Below is a small trained network, with its code and all its weights. Each question gives an input and a target symbol and asks what happens when units are switched off, that is, made to give their printed mean instead of their output.

import numpy as np


def w(rows, s, z=0):
    codes = np.array(rows[::2]) - 128.0
    scale = np.full(codes.shape[1], s)
    scale[-1] = z or s
    return codes * scale


def f(y):
    return y / 2 * (1 + np.tanh(0.7978845608 * (y + 0.044715 * y**3)))


def softmax(a):
    e = np.exp(a - a.max(-1, keepdims=True))
    return e / e.sum(-1, keepdims=True)


def log_softmax(a):
    a = a - a.max(-1, keepdims=True)
    return a - np.log(np.exp(a).sum(-1, keepdims=True))


def net(x, mask):
    ids = ['ηθξστφω'.index(c) for c in x.split()]
    T = len(ids)
    res = E[ids] + P[:T]
    u = 0
    for l in range(2):
        q, k, v = (res @ M[l].T for M in (Q, K, V))
        z = softmax(np.where(np.tri(T) > 0, q @ k.T / 3**0.5, -1e9)) @ v
        res = res + np.where(mask[u], z, O[l][:, -1]) @ O[l][:, :-1]
        u += 1
        y = f(res @ A[l][:, :-1].T + A[l][:, -1])
        res = res + np.where(mask[u : u + 12], y, B[l][:, -1]) @ B[l][:, :-1]
        u += 12
    return log_softmax(res[-1] @ U[:, :-1].T + U[:, -1])


Q, K, V, O, A, B = {}, {}, {}, {}, {}, {}
E = w([
[227,199,58,156,103],'η',
[125,110,129,47,127],'θ',
[89,182,161,149,178],'ξ',
[163,216,158,114,186],'σ',
[30,141,59,64,154],'τ',
[143,34,168,106,249],'φ',
[130,17,182,93,116],'ω',
],0.012)
P = w([
[56,21,83,7,110],'0',
[152,3,64,173,242],'1',
[165,91,97,201,141],'2',
[151,77,79,140,126],'3',
[118,47,63,129,166],'4',
[123,70,91,140,156],'5',
[112,106,115,130,175],'6',
[115,80,108,147,173],'7',
[110,94,110,138,160],'8',
],0.0064)
Q[0] = w([
[113,112,55,128,200],'0.h1',
[104,94,135,158,2],'0.h1',
[129,80,194,139,157],'0.h1',
],0.0078)
K[0] = w([
[201,233,152,29,33],'0.h1',
[162,84,185,247,113],'0.h1',
[178,68,253,73,94],'0.h1',
],0.0045)
V[0] = w([
[236,50,53,163,169],'0.h1',
[7,110,180,231,189],'0.h1',
[64,43,236,88,2],'0.h1',
],0.005)
O[0] = w([
[170,144,161,153,240,167],'0.h1',
[90,202,73,115,57,252],'0.h1',
[13,223,211,3,77,96],'0.h1',
],0.0059,0.0018)
A[0] = w([
[158,175,145,171,168,28],'0.n1',
[240,102,40,207,22,126],'0.n2',
[98,134,236,97,116,158],'0.n3',
[104,32,206,101,132,184],'0.n4',
[70,97,138,97,49,33],'0.n5',
[106,93,137,124,65,60],'0.n6',
[148,150,147,148,108,4],'0.n7',
[80,30,226,35,154,181],'0.n8',
[142,61,170,156,161,26],'0.n9',
[89,46,119,159,107,81],'0.n10',
[109,153,254,113,175,200],'0.n11',
[57,93,152,62,49,44],'0.n12',
],0.0076,0.0037)
B[0] = w([
[181,114,144,17,68,121],'0.n1',
[39,126,189,215,172,136],'0.n2',
[46,134,106,131,153,153],'0.n3',
[95,113,205,94,192,209],'0.n4',
[63,239,152,10,25,124],'0.n5',
[103,159,44,1,101,111],'0.n6',
[162,153,91,66,52,97],'0.n7',
[66,139,178,26,240,253],'0.n8',
[216,141,147,68,94,126],'0.n9',
[123,98,113,147,104,136],'0.n10',
[124,103,117,181,137,192],'0.n11',
[67,192,95,1,107,146],'0.n12',
],0.0054,0.005)
Q[1] = w([
[3,111,42,179,162],'1.h1',
[52,113,143,249,128],'1.h1',
[86,141,147,87,219],'1.h1',
],0.0066)
K[1] = w([
[76,166,171,64,160],'1.h1',
[66,254,93,1,11],'1.h1',
[130,111,83,84,14],'1.h1',
],0.0064)
V[1] = w([
[147,107,1,209,139],'1.h1',
[147,83,169,64,191],'1.h1',
[38,171,96,63,21],'1.h1',
],0.0069)
O[1] = w([
[100,101,118,157,81,4],'1.h1',
[168,157,235,189,132,220],'1.h1',
[101,235,2,125,15,221],'1.h1',
],0.0093,0.012)
A[1] = w([
[93,110,149,61,101,5],'1.n1',
[2,146,140,183,66,207],'1.n2',
[138,88,112,150,183,92],'1.n3',
[102,105,164,171,126,93],'1.n4',
[55,160,101,212,92,240],'1.n5',
[184,95,145,122,238,99],'1.n6',
[162,121,37,43,134,3],'1.n7',
[187,144,120,113,49,162],'1.n8',
[105,89,116,129,125,15],'1.n9',
[147,121,160,238,124,254],'1.n10',
[114,173,127,146,60,1],'1.n11',
[152,172,117,199,141,220],'1.n12',
],0.0084,0.0036)
B[1] = w([
[181,142,197,96,101,147],'1.n1',
[67,72,100,89,60,203],'1.n2',
[163,160,230,189,74,164],'1.n3',
[137,102,125,151,109,146],'1.n4',
[112,99,78,63,111,252],'1.n5',
[125,86,122,147,7,255],'1.n6',
[176,151,177,246,51,159],'1.n7',
[134,138,193,155,91,176],'1.n8',
[192,174,119,179,109,117],'1.n9',
[1,63,117,112,207,204],'1.n10',
[233,94,146,164,48,199],'1.n11',
[150,114,114,48,160,241],'1.n12',
],0.0063,0.0094)
U = w([
[97,131,166,237,91,33],'η',
[169,175,181,79,155,126],'θ',
[2,104,5,24,185,249],'ξ',
[113,90,121,163,145,164],'σ',
[213,53,106,122,16,2],'τ',
[177,74,141,59,171,250],'φ',
[249,204,178,152,121,23],'ω',
],0.0051,0.0036)

Each question gives the input, a string of symbols that net reads in full, and the target symbol t.
The units are the heads (3 rows each of Q, K, V and O) and the neurons (one row each of A and B). Each row of codes is followed by its name. A weight is (code - 128) times the scale printed after its matrix; where a second scale follows, it is the last column's (O, A, B and U).
mask holds one flag per unit, layer by layer, with each layer's heads first. A switched-off unit (its flag False) gives its mean, the last column of its rows in O or B, instead of its output. The means were averaged over made-up inputs and are rounded, as every weight is.
A unit's drop is (log p(t) with every unit on - log p(t) with that unit switched off) / (log p(t) with every unit on - log p(t) with every unit switched off).
The circuit of an input: a set's keep is (log p(t) with only the set's units on - log p(t) with every unit switched off) / (log p(t) with every unit on - log p(t) with every unit switched off). Starting from the 12 units with the biggest drops (on a tie, the unit counted first), units are removed one at a time, each time the one whose removal leaves the highest keep (on an exact tie, the one counted first), for as long as the keep stays at least 0.8.
circuit, biggest first: the units of the circuit, biggest drop first
top k neurons: the k neurons with the biggest drops, biggest first
top k neurons in layer l: the k neurons of layer l with the biggest drops, biggest first
drop when u is switched off: that unit's drop, to one decimal
input τ ω ξ ω τ ξ ω, target ξ: circuit, biggest first : 1.n11; 1.n3; 1.n7
input σ ξ ξ ω φ ξ η, target σ: circuit, biggest first : 1.h1; 1.n10; 0.n2; 0.h1
input η ξ τ η η, target η: top neuron in layer 1 : 1.n3
input ω ξ τ τ ω, target ξ: circuit, biggest first : 1.n11; 0.n8
input η φ φ ω, target η: top 3 neurons : 1.n6; 1.n3; 1.n12
input ω σ η, target ω: circuit, biggest first : 1.h1; 0.n2; 0.h1; 0.n8
input η ω ξ, target η: top 3 neurons : 1.n6; 1.n3; 1.n5
input σ ξ η, target σ: circuit, biggest first : 1.h1; 1.n10; 0.h1; 0.n2
input τ ξ η, target τ: top 2 neurons in layer 1 : 1.n11; 1.n8
input η ξ η, target η: circuit, biggest first : 1.h1; 0.h1; 0.n2; 1.n3
input ω ξ φ, target θ: top 2 neurons in layer 0 : 0.n8; 0.n4
input φ φ σ, target η: top 2 neurons : 1.n6; 1.n3
input τ ξ ξ ξ ξ ξ τ, target τ: top 4 neurons : 1.n11; 1.n7; 0.n12; 0.n5
input τ ξ ξ φ τ σ ω ξ ξ, target τ: top 2 neurons : 1.n11; 0.n12
input ω θ τ τ, target ω: top neuron : 0.n8
input τ ξ ω σ τ, target τ: top 2 neurons in layer 1 : 1.n7; 1.n11
input ξ ω η ξ ω ω ξ, target ξ: top 3 neurons in layer 0 : 0.n12; 0.n5; 0.n11
input τ θ ω ξ φ η, target τ: top 3 neurons in layer 1 : 1.n11; 1.n5; 1.n2
input ω η φ, target θ: drop when 0.n8 is switched off : 0.5
input ω ξ ω ω σ ω, target θ: drop when 1.h1 is switched off : 0.3
input η ω ξ ξ, target η: drop when 0.h1 is switched off : 0.7
